[[3 4 2 3 4 3 5 2 1 4 6 5 4 6]
 [4 5 2 4 4 3 5 1 1 4 7 5 4 7]
 [3 4 2 3 4 3 5 2 1 4 7 5 4 7]
 [3 4 2 3 4 3 5 2 1 4 6 5 4 6]
 [3 5 2 4 4 3 5 2 1 4 7 5 4 7]
 [3 4 2 3 4 3 4 3 2 4 6 5 4 6]
 [3 4 2 3 4 3 4 2 1 4 6 5 4 6]
 [3 4 2 3 4 3 4 3 2 4 6 5 4 6]
 [4 5 2 4 4 3 5 1 1 4 7 5 4 7]] gives 7

[[ 117 -318 -228 -178  201  -89]
 [  58 -282 -144  -40  278  -64]
 [  78 -370 -186 -204  155  -61]
 [-574  291   67  531  311   -2]
 [  25 -372 -130 -164  182  -31]
 [-887 -179  234  -88 -500  329]
 [  50 -362 -162 -134  209  -64]
 [-927 -136  292   41 -400  347]
 [-985  -59  399    8 -393  421]
 [  94 -325 -217 -137  212  -91]] gives -64

[[283 405 535 800 559 708 444 631 240 457 312 786 654 792 783]
 [327 537 441 684 560 430 460 696 350 316 282 837 782 802 594]
 [525 674 466 469 550 438 409 826 502 560 371 711 557 514 417]
 [600 480 256 684 642 544 502 425 649 544 678 678 591 713 387]
 [607 517 628 391 825 621 410 424 527 301 438 493 781 535 253]
 [508 775 549 685 368 525 512 413 591 714 608 620 655 561 793]
 [599 628 751 478 566 757 590 463 543 600 615 374 481 451 603]
 [786 494 657 408 687 568 525 726 658 423 549 381 406 451 413]
 [360 422 791 439 672 579 801 777 587 755 645 498 646 526 499]] gives 594

[[4858 5575 4050 4616 7456 6689 4866 5221 5524 2756 5987 4999 5916 5086]
 [4009 6160 4681 5638 6989 3749 5447 5463 5486 5934 5808 5250 6160 4874]
 [5535 5184 5983 5951 5289 3717 4687 5161 4830 5788 6661 5525 3770 5113]
 [5264 5444 3553 4191 7891 7031 4866 5271 5668 3928 5924 4680 5586 5772]
 [4428 5076 4456 5198 7785 5101 4885 5220 5106 5243 5867 4794 6006 4903]
 [5565 4356 3026 4353 6958 7118 4738 5594 5861 4528 6257 5059 5159 5156]
 [6048 5681 6695 5617 5060 3653 4825 5032 6268 5927 6422 4707 3935 5195]
 [6412 5836 4100 4573 6654 6897 4706 5713 4694 3884 5761 5648 5773 5695]] gives 4874

[[100  70 121 107  53 158 106  50 165  79 138 106 143 127  86]
 [106 123 147 138  47 173 115  61 154 125 150 138 119 122 124]
 [176 161  89 113 195 113 151  74 186 146 206  87  97 114 140]
 [134 169  78 176 159  94  77 191 120  80  86 150 131 196 202]
 [158 166 158  98 147 180 193 144 203 212 221  82  56  79 133]
 [ 93 103 113 175 181 116 126 189  78  62  98 191  92 118 132]
 [112 125 166  67 119 115 172 151 156 157 189  87 120  80  49]
 [144 170 110  89  91 182 150  74 159 171 154  69 164 133 142]
 [110 140 204  78  80 164 138  76  78  98 157 108 128 141  80]
 [ 46 131 183 163 115 171 151 136  77 124 103 168 157 142 114]
 [171 101 124 206 159  95 146 159 138 155 106 187 145 134 185]] gives 124

[[441 217 292 501 618 374 420 500 265 286]
 [420 365 479 304 194 450 445 453 427 500]
 [413 216 353 386 371 381 420 337 337 701]
 [423 195 314 424 453 367 419 294 500 415]
 [452 247 303 554 500 387 420 333 331 282]
 [625 862 659 647 601 650 978 342 532 653]
 [484 726 710 394 278 607 435 419 405 455]
 [500 594 500 354 206 554 608 461 559 598]
 [412 321 445 319 500 430 585 477 500 500]
 [409 254 393 356 311 400 424 376 373 306]
 [439 471 564 314 159 500 423 157 201 500]] gives 500
---
[[-45  -2 -52  -4   7]
 [-62  16 -62  -4  -3]
 [ -3 -14  -7   6   7]] -> -7

[-14 -19  46  75   5  -8] -> 75

[ -7 -72   6  26  32] -> 6

[ 57  74 -29 -68  33 -16  71] -> 33

[  0  14 -31  50  72] -> -31

[[  1 -58  24 -56  82]
 [ 10 -61  26  10  62]] -> 26
---
[[ -9.871   1.415 -13.686  16.290 -13.498  -7.016   1.393]
 [ -6.323  -5.890  -6.000  -7.339  -6.126 -11.938 -10.830]
 [ -9.810   0.762 -11.109  12.567  -4.980  -7.720  -6.480]] | -4.980

[-0.8 -1.5  1.1 -0.7 -1.8] | 1.1

[  76.878   68.442 -120.329  170.276 -111.369  118.772] | 170.276

[[  6.0 -17.9  12.8   7.7  21.9  15.1]
 [ 12.0   2.8  15.2  15.8  12.2   0.6]
 [  2.8   0.9   8.0   8.1  16.6   9.7]] | 8.1

[ 0.9  0.3  0.4  2.0 -1.6  1.2 -0.8] | -1.6

[  -0.555   -5.207  -39.876 -126.468  171.786 -136.235] | -126.468
